Here is a tiny trained network, its code and every weight. The questions are about switching its units off for an input and a class, where a switched-off unit gives its printed mean instead of its output.

import numpy as np


def w(rows, s, z=0):
    codes = np.array(rows[::2]) - 128.0
    scale = np.full(codes.shape[1], s)
    scale[-1] = z or s
    return codes * scale


def f(y):
    return y / 2 * (1 + np.tanh(0.7978845608 * (y + 0.044715 * y**3)))


def log_softmax(a):
    a = a - a.max(-1, keepdims=True)
    return a - np.log(np.exp(a).sum(-1, keepdims=True))


def net(x, mask):
    res = np.array(x, float).reshape(1, 5) / 4 @ E
    y = f(res @ A[0][:, :-1].T + A[0][:, -1])
    res = res + np.where(mask, y, B[0][:, -1]) @ B[0][:, :-1]
    return log_softmax(res[-1] @ U[:, :-1].T + U[:, -1])


A, B = {}, {}
E = w([
[155,48,109,143,124,158],'x0',
[147,103,68,159,61,174],'x1',
[251,92,111,22,174,136],'x2',
[67,131,199,102,103,222],'x3',
[148,181,89,194,156,194],'x4',
],0.014)
A[0] = w([
[131,246,78,234,71,67,158],'neuron 0',
[141,95,114,160,42,205,185],'neuron 1',
[114,148,160,37,162,61,120],'neuron 2',
[78,201,203,158,168,109,74],'neuron 3',
[93,188,146,140,160,172,88],'neuron 4',
[100,102,190,143,127,102,253],'neuron 5',
],0.012,0.0051)
B[0] = w([
[47,172,27,223,66,33,251],'neuron 0',
[157,229,45,37,95,184,227],'neuron 1',
[101,172,14,243,130,51,211],'neuron 2',
[36,106,254,101,182,101,226],'neuron 3',
[174,153,198,163,228,202,187],'neuron 4',
[207,96,155,109,69,47,201],'neuron 5',
],0.008,0.016)
U = w([
[137,172,163,154,148,170,117],'0',
[125,98,183,31,94,151,29],'1',
[233,104,94,140,132,44,236],'2',
[210,161,138,88,172,196,206],'3',
[59,140,145,124,101,74,174],'4',
[151,85,249,122,159,110,72],'5',
[124,127,81,158,124,170,67],'6',
[127,89,146,133,137,146,2],'7',
],0.016,0.0081)

Each question gives the input, the list of numbers given to net, and the class t.
The units are the neurons (one row each of A and B). Each row of codes is followed by its name. A weight is (code - 128) times the scale printed after its matrix; where a second scale follows, it is the last column's (A, B and U).
mask holds one flag per neuron, in row order. A switched-off neuron (its flag False) gives its mean, the last column of its row in B, instead of its output. The means were averaged over made-up inputs and are rounded, as every weight is.
A unit's drop is (log p(t) with every unit on - log p(t) with that unit switched off) / (log p(t) with every unit on - log p(t) with every unit switched off).
The circuit of an input: a set's keep is (log p(t) with only the set's units on - log p(t) with every unit switched off) / (log p(t) with every unit on - log p(t) with every unit switched off). Starting from all 6 units, units are removed one at a time, each time the one whose removal leaves the highest keep (on an exact tie, the one counted first), for as long as the keep stays at least 0.8.
circuit, biggest first: the units of the circuit, biggest drop first
most important unit: the unit with the biggest drop
top k neurons: the k neurons with the biggest drops, biggest first
drop of u: that unit's drop, to one decimal
input [0,-1,-6,6,1], class 5: most important unit : neuron 4
input [-8,7,3,2,0], class 3: circuit, biggest first : (neuron 2; neuron 0)
input [-6,1,-2,5,-5], class 5: circuit, biggest first : (neuron 0; neuron 1)
input [6,7,-4,3,-4], class 1: top 3 neurons : (neuron 0; neuron 2; neuron 4)
input [5,3,0,2,8], class 3: circuit, biggest first : (neuron 1; neuron 2)
input [-3,-6,-4,3,1], class 5: circuit, biggest first : (neuron 4; neuron 3)
input [3,-3,5,5,-5], class 2: top 2 neurons : (neuron 2; neuron 3)
input [-2,1,2,5,-5], class 2: top 4 neurons : (neuron 3; neuron 0; neuron 2; neuron 5)
input [0,7,-4,8,-3], class 3: circuit, biggest first : (neuron 1; neuron 0)
input [-7,3,3,1,0], class 2: top 3 neurons : (neuron 3; neuron 1; neuron 4)
input [-3,8,-4,5,0], class 6: top 2 neurons : (neuron 1; neuron 3)
input [3,1,-4,2,-3], class 1: circuit, biggest first : (neuron 0; neuron 2)
input [-7,-4,3,-5,4], class 4: circuit, biggest first : (neuron 5; neuron 0)
input [8,-6,-1,3,0], class 5: top 3 neurons : (neuron 0; neuron 1; neuron 2)
input [1,2,-6,-7,7], class 4: top neuron : (neuron 0)
input [-3,-2,6,7,-4], class 2: circuit, biggest first : (neuron 2; neuron 3)
input [3,-2,-3,-6,8], class 4: top 3 neurons : (neuron 0; neuron 5; neuron 1)
input [-5,-6,5,6,2], class 5: top 4 neurons : (neuron 0; neuron 1; neuron 3; neuron 4)
input [4,-3,-3,0,-6], class 2: drop of neuron 3 : 0.3
input [4,-6,2,8,4], class 5: drop of neuron 2 : 0.1
input [1,0,-6,7,-1], class 5: drop of neuron 5 : 0.1
input [-6,-8,4,7,4], class 5: most important unit : neuron 3
input [6,1,1,2,6], class 3: drop of neuron 1 : 0.0
